Below is a small trained network, with its code and all its weights. Each question gives an input and a class and asks what happens when units are switched off, that is, made to give their printed mean instead of their output.

import numpy as np


def w(rows, s, z=0):
    codes = np.array(rows[::2]) - 128.0
    scale = np.full(codes.shape[1], s)
    scale[-1] = z or s
    return codes * scale


def norm(h):
    return h / np.sqrt((h * h).mean(-1, keepdims=True) + 1e-5)


def f(y):
    return np.maximum(y, 0)


def log_softmax(a):
    a = a - a.max(-1, keepdims=True)
    return a - np.log(np.exp(a).sum(-1, keepdims=True))


def net(x, mask):
    res = np.array(x, float).reshape(1, 8) / 4 @ E
    u = 0
    for l in range(3):
        y = f(norm(res) @ A[l][:, :-1].T + A[l][:, -1])
        res = res + np.where(mask[u : u + 5], y, B[l][:, -1]) @ B[l][:, :-1]
        u += 5
    return log_softmax(norm(res)[-1] @ U[:, :-1].T + U[:, -1])


A, B = {}, {}
E = w([
[132,120,143,134,116,114,114,162,127],'x0',
[164,114,22,80,51,57,138,45,171],'x1',
[169,76,87,120,171,173,162,151,38],'x2',
[174,233,92,105,177,190,105,114,83],'x3',
[126,252,46,206,85,84,106,88,122],'x4',
[88,133,61,174,157,131,130,98,64],'x5',
[143,120,91,129,204,207,136,137,19],'x6',
[213,113,134,202,93,86,165,209,135],'x7',
],0.0023)
A[0] = w([
[203,78,230,1,113,143,199,147,186,2],'0.n0',
[74,41,174,146,142,177,152,164,50,135],'0.n1',
[115,88,134,139,177,169,123,230,62,81],'0.n2',
[106,196,190,205,119,110,86,183,130,6],'0.n3',
[132,66,191,170,120,59,188,88,201,104],'0.n4',
],0.0035,0.0016)
B[0] = w([
[182,82,160,22,171,165,37,188,133,238],'0.n0',
[115,68,138,98,183,190,196,160,66,253],'0.n1',
[101,87,141,201,109,177,254,79,153,233],'0.n2',
[158,212,172,214,164,65,71,203,150,198],'0.n3',
[105,169,47,46,86,121,112,116,66,239],'0.n4',
],0.0037,0.0025)
A[1] = w([
[85,71,125,122,4,37,129,55,188,30],'1.n0',
[206,164,178,161,208,181,186,156,124,142],'1.n1',
[169,173,95,70,201,130,58,54,57,98],'1.n2',
[149,174,211,237,115,91,79,156,179,101],'1.n3',
[40,47,206,156,200,188,163,107,103,7],'1.n4',
],0.0037,0.002)
B[1] = w([
[36,126,88,33,124,96,212,75,221,233],'1.n0',
[86,121,82,132,38,35,109,108,143,253],'1.n1',
[186,133,176,180,42,228,37,108,148,201],'1.n2',
[55,219,167,174,254,74,81,192,80,238],'1.n3',
[51,80,159,93,241,157,188,50,45,245],'1.n4',
],0.0041,0.0027)
A[2] = w([
[180,62,111,64,157,116,30,160,141,51],'2.n0',
[161,223,72,163,84,252,29,41,99,5],'2.n1',
[115,234,205,254,165,41,68,243,113,8],'2.n2',
[194,74,172,66,89,133,130,88,233,94],'2.n3',
[21,115,38,69,59,34,218,122,190,107],'2.n4',
],0.0035,0.0019)
B[2] = w([
[196,156,178,135,98,130,130,190,234,161],'2.n0',
[184,197,87,164,107,234,49,72,60,188],'2.n1',
[114,130,190,253,229,13,89,172,139,254],'2.n2',
[134,130,150,93,67,76,90,185,180,186],'2.n3',
[95,168,66,146,105,89,199,56,174,244],'2.n4',
],0.0048,0.0037)
U = w([
[187,229,44,183,48,245,34,38,49,200],'0',
[250,56,18,233,21,93,222,191,48,5],'1',
[18,21,200,63,225,229,224,106,16,210],'2',
[21,195,29,54,10,27,196,58,240,198],'3',
[205,63,211,7,37,143,63,223,209,175],'4',
[55,238,226,254,204,13,52,220,133,160],'5',
],0.0039,0.0028)

Each question gives the input, the list of numbers given to net, and the class t.
The units are the neurons (one row each of A and B). Each row of codes is followed by its name. A weight is (code - 128) times the scale printed after its matrix; where a second scale follows, it is the last column's (A, B and U).
mask holds one flag per neuron, layer by layer. A switched-off neuron (its flag False) gives its mean, the last column of its row in B, instead of its output. The means were averaged over made-up inputs and are rounded, as every weight is.
A unit's drop is (log p(t) with every unit on - log p(t) with that unit switched off) / (log p(t) with every unit on - log p(t) with every unit switched off).
The circuit of an input: a set's keep is (log p(t) with only the set's units on - log p(t) with every unit switched off) / (log p(t) with every unit on - log p(t) with every unit switched off). Starting from the 12 units with the biggest drops (on a tie, the unit counted first), units are removed one at a time, each time the one whose removal leaves the highest keep (on an exact tie, the one counted first), for as long as the keep stays at least 0.8.
units of the circuit, in order: the units of the circuit, biggest drop first
most important unit: the unit with the biggest drop
top k neurons: the k neurons with the biggest drops, biggest first
k most important neurons of layer l: the k neurons of layer l with the biggest drops, biggest first
drop of u: that unit's drop, to one decimal
input [3,-6,0,5,2,-6,3,-6], class 0: 2 most important neurons of layer 1 => [1.n2; 1.n3]
input [4,6,-6,1,3,1,8,5], class 0: most important unit => 0.n3
input [-1,-3,7,5,3,-4,1,5], class 1: top 2 neurons => [1.n3; 0.n2]
input [6,8,6,5,-7,8,-7,2], class 4: units of the circuit, in order => [0.n2; 2.n0; 1.n2]
input [0,2,-3,2,4,8,0,1], class 0: units of the circuit, in order => [2.n1; 1.n2]
input [3,-6,-7,-5,-1,-2,4,-6], class 2: units of the circuit, in order => [1.n4; 2.n2]
input [-1,8,0,5,-5,0,-4,-1], class 4: units of the circuit, in order => [0.n0; 1.n2; 2.n0]
input [-2,-5,1,-8,3,3,7,5], class 2: units of the circuit, in order => [1.n4; 0.n1]
input [-3,-1,0,-5,1,2,8,6], class 2: units of the circuit, in order => [1.n4; 0.n1]
input [-3,-4,7,-2,1,0,-7,1], class 2: top 3 neurons => [0.n1; 1.n4; 1.n0]
input [5,8,4,-4,0,-5,5,-4], class 4: 2 most important neurons of layer 2 => [2.n0; 2.n3]
input [-8,-4,-7,-3,-1,-8,2,-7], class 4: top 3 neurons => [0.n0; 0.n2; 1.n3]
input [-5,-6,1,2,4,-5,2,-5], class 0: 2 most important neurons of layer 2 => [2.n1; 2.n2]
input [-5,5,4,-5,6,-1,8,-3], class 0: most important neuron of layer 2 => [2.n1]
input [-8,6,3,1,-8,1,1,0], class 4: 2 most important neurons of layer 0 => [0.n0; 0.n2]
input [5,-4,-6,-7,-8,0,5,8], class 2: drop of 0.n2 => 0.2
input [-2,2,-3,4,-3,4,-2,-3], class 0: drop of 1.n1 => 0.0
input [-3,5,-7,5,1,5,2,-3], class 0: drop of 1.n2 => 0.1
